Each row is followed by roughly how far along a hidden order it lies, from 0 to 12. A new part has a new order.
(in the rows, 128 means zero)
[ 83 102 161  78 137 135 148   1 149 141 122 138 138 148 100 119 143 177
 106  91 148  87 158 140 104 102 135  46  94 126 103 132 154  65 141 165
 133 161 156 151 125 101  91]
5
[116 134 131 112 133 126 138 125 147 123 122 109 131 126 119 126 154 128
 121 135 180 145 146 115 134 112 121 112 118 163 132 125 125  87 126 109
 127 124 126 118 126 154 133]
11
[ 99 144 148  82 123 130 113   8 157 120 117 134 138 133  90 127 138 130
 106 142  79 110 143 125 113 109 151 104 131  94 113  92 151  91 144 151
 150 163 131 163 133 138 109]
11
[102 120 140 115 132 129 147  91 143 125 129 131 140 127 131 113 113 137
 118 116 126 136 132 123 120 117 132  67 114 141 115 115 137  98 131 128
 121 134 132 121 128 134 113]
5
[115 136 129 101 128 128 136 101 131 119 126 120 141 127 122 114 160 134
 122 143 155 148 148 122 133 106 126 137 120 135 138 113 121  90 126 101
 134 134 123 103 133 160 127]
8
[106 134 152 107 129 132 120  42 154 117 122 132 134 133 104 141 152 132
 121 143 104 103 130 128 119 129 149 110 139 112 125 117 135 123 144 145
 141 126 111 158 128 124 117]
12
[100 130 150  99 128 127 146  49 150 131 130 129 134 125 121 121 104 147
 110 116 115 111 146 126 109 114 136 103 125 127 100 112 148 100 139 148
 125 138 139 143 128 119 107]
5
[ 72 141 147  92 138 121 144  22 169 120 117 119 133 133  90 119 159 124
 112 127 186 126 189 117 146  80 114 105 144 141 114 137 133  45 128 111
 146 135 122 118 129 160 121]
9
[114 146 132 107 125 124 130 138 152 130 123 110 124 122 107 137 147 135
 127 133 144 128 149 121 129 116 129 136 124 160 122 121 133  89 135 121
 127 117 131 128 127 141 122]
12
[106 113 131 136 143 127 138 149 138 115 121 131 129 140 130 112 149 108
 135 121 172 144 149 116 152 114 104 108 136 145 137 153 118 106 121 113
 135 135 117 108 125 141 131]
5
[ 97 110 142 116 138 126 164  68 156 134 140 125 135 128 140 121 105 161
 117 106 157 119 141 138 110 119 123  86 112 142  98 146 133 103 133 136
 116 118 132 123 124 115 110]
1
[119 124 125 127 131 124 129 121 129 130 125 120 132 134 118 124 144 128
 126 129 175 143 151 130 141 106 120 117 116 121 130 146 124 102 118 112
 137 119 131 101 128 128 123]
5
[151 136 110 154 124 126 108 205 106 114 127 133 135 123 146 111 123  91
 137 150 118 163 116 121 139 129 122 182 145 102 147 122 115 158 113  98
 132 131 109 101 132 129 146]
3
[ 88 103 153  85 137 132 123   3 149 136 118 138 135 148  93 125 165 166
 112 107 157 103 160 136 126 103 132  58 100 126 116 133 148  60 132 151
 146 153 147 144 124 114  96]
9
[ 82 114 143 123 144 125 145  75 147 120 125 137 133 141 129 113 125 124
 117 117 158 112 162 128 132 103 111  97 148 107 113 157 131 102 127 131
 141 143 114 126 127 118 120]
0
[134 116  95 145 132 134 132 170 120 123 128 138 130 131 143 116 123 111
 131 125 107 133 111 122 124 140 128 128 134 128 138 121 126 176 128 130
 124 144 130 134 129 128 141]
5
[ 89 133 137 123 137 123 126  57 145 117 126 132 137 132 118 123 126 120
 115 137 158 124 147 127 129 114 125 123 143  95 114 142 129 106 125 129
 144 126 110 119 128 128 124]
2
[117 129 134 118 128 127 143 113 134 123 127 122 132 129 126 119 137 130
 123 128 131 129 141 127 126 113 121 125 128 135 124 124 128 105 133 128
 129 135 130 117 132 150 120]
6
[130 118 132 120 127 131 134 123 122 135 132 127 132 128 126 121 127 143
 127 119 121 114 125 136 119 122 131 118 112 133 128 122 133 122 129 138
 125 135 143 132 130 126 122]
6
[144 127  97 163 131 123 109 255  97 120 119 123 130 131 142  97 141  88
 149 139 192 192 146 114 171 110  90 175 136 132 167 149 101 128  91  66
 142 128 113  62 131 178 162]
3
[161 156  99 163 128 123 150 255 110 115 128  94 103 120 148 132 163  80
 165 147 131 163 132 114 193 122  86 237 170 186 168 153  77 157 127  55
 121  98 107  79 139 181 184]
12
[107 131 133 132 135 123 141 109 143 123 125 115 121 135 117 137 169 137
 134 135 181 122 150 130 153 112 112 139 138 144 136 156 113 105 128 112
 138 106 114 110 127 133 139]
8
[ 88 112 164  97 132 133 128   1 152 131 130 142 138 140 102 137 131 170
 104 118 111  67 143 151  94 120 154  65 122  74  98 135 155 112 151 186
 144 150 129 172 127  83  99]
4
[109 119 145 101 126 132 111   1 137 130 123 136 142 137  98 126 151 156
 116 134 151 113 136 139 102 111 146  88  98 103 125 107 143  89 130 126
 140 145 141 139 127 119 105]
8

Part 2:
[128  26 145 151 140 145 118 116 120 156 133 155 169 159 110 118 152 167
 119 139  75  99 122 125 127 148  88  97]
7
[136 155 143 122 132 128 158 107 114 137 116 119  93 119 122 114 117 167
 109 122 141 129 138 134  38  96 169 129]
11
[122   4 121 153 139 127  92 112 140 111 129  84 159  91 127 138 117 158
 126 135 123 117 115 129 198 161  95 128]
0
[122  15 124 150 138 127 101 108 136 113 127  88 150  97 126 136 116 159
 125 133 126 119 119 130 178 153 104 128]
2
[121  14 126 150 139 127 101 108 136 115 128  91 151  99 125 134 118 159
 125 134 123 118 118 130 177 152 101 126]
2
[134 132 152 133 133 140 150 114 110 161 125 156 124 157 113 109 139 163
 109 131 104 112 132 130  47 112 136 107]
11
[122  30 124 149 138 126 104 107 136 112 126  88 147  95 126 135 115 160
 124 132 128 121 120 130 173 150 109 130]
2
[121   1 122 158 141 130  87 112 141 118 133  92 170 104 125 138 123 157
 127 138 113 113 114 127 212 169  81 121]
0
[124  39 131 147 138 131 113 108 129 123 127 110 149 114 122 129 125 161
 122 134 117 116 123 129 147 143 108 122]
4
[134 100 150 138 135 141 143 114 113 158 127 157 134 155 112 111 142 168
 111 132  96 109 129 129  68 121 119 105]
10
[134 111 143 134 135 134 143 110 117 140 122 131 120 129 119 117 129 166
 113 127 122 121 132 131  71 114 140 120]
9
[132  81 145 141 137 139 134 110 117 147 127 143 140 145 114 117 141 169
 115 133 100 112 128 128  91 128 118 110]
9
[135 121 149 131 133 137 150 112 112 153 123 149 117 145 115 111 133 169
 109 128 112 116 133 131  51 109 143 113]
11
[130  78 141 140 137 135 131 110 121 136 125 131 135 129 118 122 133 168
 117 131 112 114 128 129 102 129 122 117]
7
[132  91 143 139 136 136 136 110 117 139 124 133 131 133 116 118 134 165
 115 130 110 116 130 130  88 122 127 116]
8
[133  92 151 140 135 144 142 115 111 163 129 166 140 164 109 111 147 167
 111 134  86 106 128 128  73 125 118 101]
11
[121   1 122 153 140 127  92 110 140 112 129  85 157  94 127 138 116 159
 127 135 124 119 116 129 196 161  94 129]
0
[123  30 128 147 139 128 106 104 133 117 126  99 146 103 124 132 120 159
 123 132 125 118 121 130 162 146 109 126]
3
[121   6 129 156 139 132 100 110 132 124 131 108 163 116 120 133 129 160
 124 137 106 111 117 128 179 158  90 117]
2
[121  34 124 154 139 129  93 110 137 117 130  95 162 106 124 136 122 160
 126 137 116 114 115 128 193 161  90 122]
1
[133  96 151 138 135 142 141 114 112 160 128 157 136 159 111 111 144 159
 112 133  93 105 129 128  69 123 121 102]
10
[126  52 132 145 138 132 117 108 126 127 126 112 144 115 120 126 127 164
 120 132 116 120 124 129 134 140 112 121]
5
[130  76 139 141 137 134 130 108 121 134 125 124 135 125 119 121 131 164
 118 131 114 117 128 129 109 129 122 119]
7
[122  27 119 147 138 121 100 107 139 102 124  72 141  82 131 139 107 159
 125 130 143 125 120 131 177 148 115 139]
1
[123  39 128 147 138 128 111 108 131 117 126  97 145 104 124 132 120 162
 123 132 124 119 122 130 156 143 112 128]
3
[121   2 124 153 140 129  92 113 136 118 131  96 165 105 124 136 122 157
 126 136 113 114 116 128 192 161  87 122]
1
[133 101 146 136 136 137 142 109 115 147 124 135 127 143 115 114 135 167
 113 130 108 115 131 130  74 118 131 114]
9
[131  75 142 141 137 136 131 110 118 140 126 134 137 135 117 119 136 165
 117 132 107 113 128 129 100 125 120 115]
8
[121  18 122 148 139 124  97 107 138 109 127  79 146  91 127 137 113 159
 126 132 135 121 118 130 187 152 105 132]
1
[130  82 136 138 137 129 131 106 123 124 122 112 127 112 123 124 123 167
 118 128 128 122 129 131 101 124 134 127]
7
[128  53 139 144 138 138 123 110 122 136 127 127 146 131 117 124 136 169
 119 133 106 114 126 128 119 136 113 115]
7
[126  38 136 148 139 135 114 110 124 133 128 122 151 125 118 126 133 165
 121 135 106 113 122 128 137 145 102 114]
5
[127  52 137 145 139 135 121 111 123 134 127 124 146 125 118 124 133 166
 120 133 107 113 125 128 127 139 109 116]
6
[122  25 122 149 138 125 101 108 137 110 126  82 147  92 127 137 113 160
 125 132 132 121 119 130 178 150 109 131]
1
[132  73 151 144 137 147 133 117 112 166 132 168 153 169 107 112 150 166
 113 137  75 101 126 126  88 134 102  96]
10
[130  76 141 142 137 137 131 109 119 141 126 131 139 137 117 120 136 167
 116 132 106 113 126 129 105 130 118 114]
8
[133  95 145 139 136 138 137 111 116 146 125 142 135 141 115 115 138 167
 115 131 103 113 129 129  85 126 124 112]
9
[120   1 131 161 140 138  93 116 133 135 136 123 182 134 114 132 140 157
 125 142  85 101 113 125 194 171  68 105]
2
[134 105 157 137 133 147 148 119 107 178 131 182 140 184 105 106 152 156
 108 136  74 101 129 128  61 120 116  92]
12
[126  44 135 146 137 134 118 109 126 129 127 118 148 121 119 125 131 165
 120 133 112 113 123 129 132 142 110 118]
5
[129  63 141 144 137 136 127 110 120 138 127 127 143 132 118 120 135 166
 118 133 104 113 126 128 111 134 115 114]
7
[133  85 150 141 137 143 137 115 106 160 129 160 144 161 109 112 145 165
 113 135  88 106 128 127  80 126 112 101]
10
[135 125 153 132 132 142 152 116 109 167 126 166 123 164 110 108 140 166
 108 131  98 109 132 130  44 112 133 103]
12
[134  99 150 138 135 142 144 114 112 159 127 157 133 159 112 112 142 166
 111 132  96 109 130 129  69 121 125 105]
10
[127  41 137 148 139 136 117 110 124 135 128 127 151 131 117 124 136 162
 120 135  98 108 123 128 133 144 102 114]
6
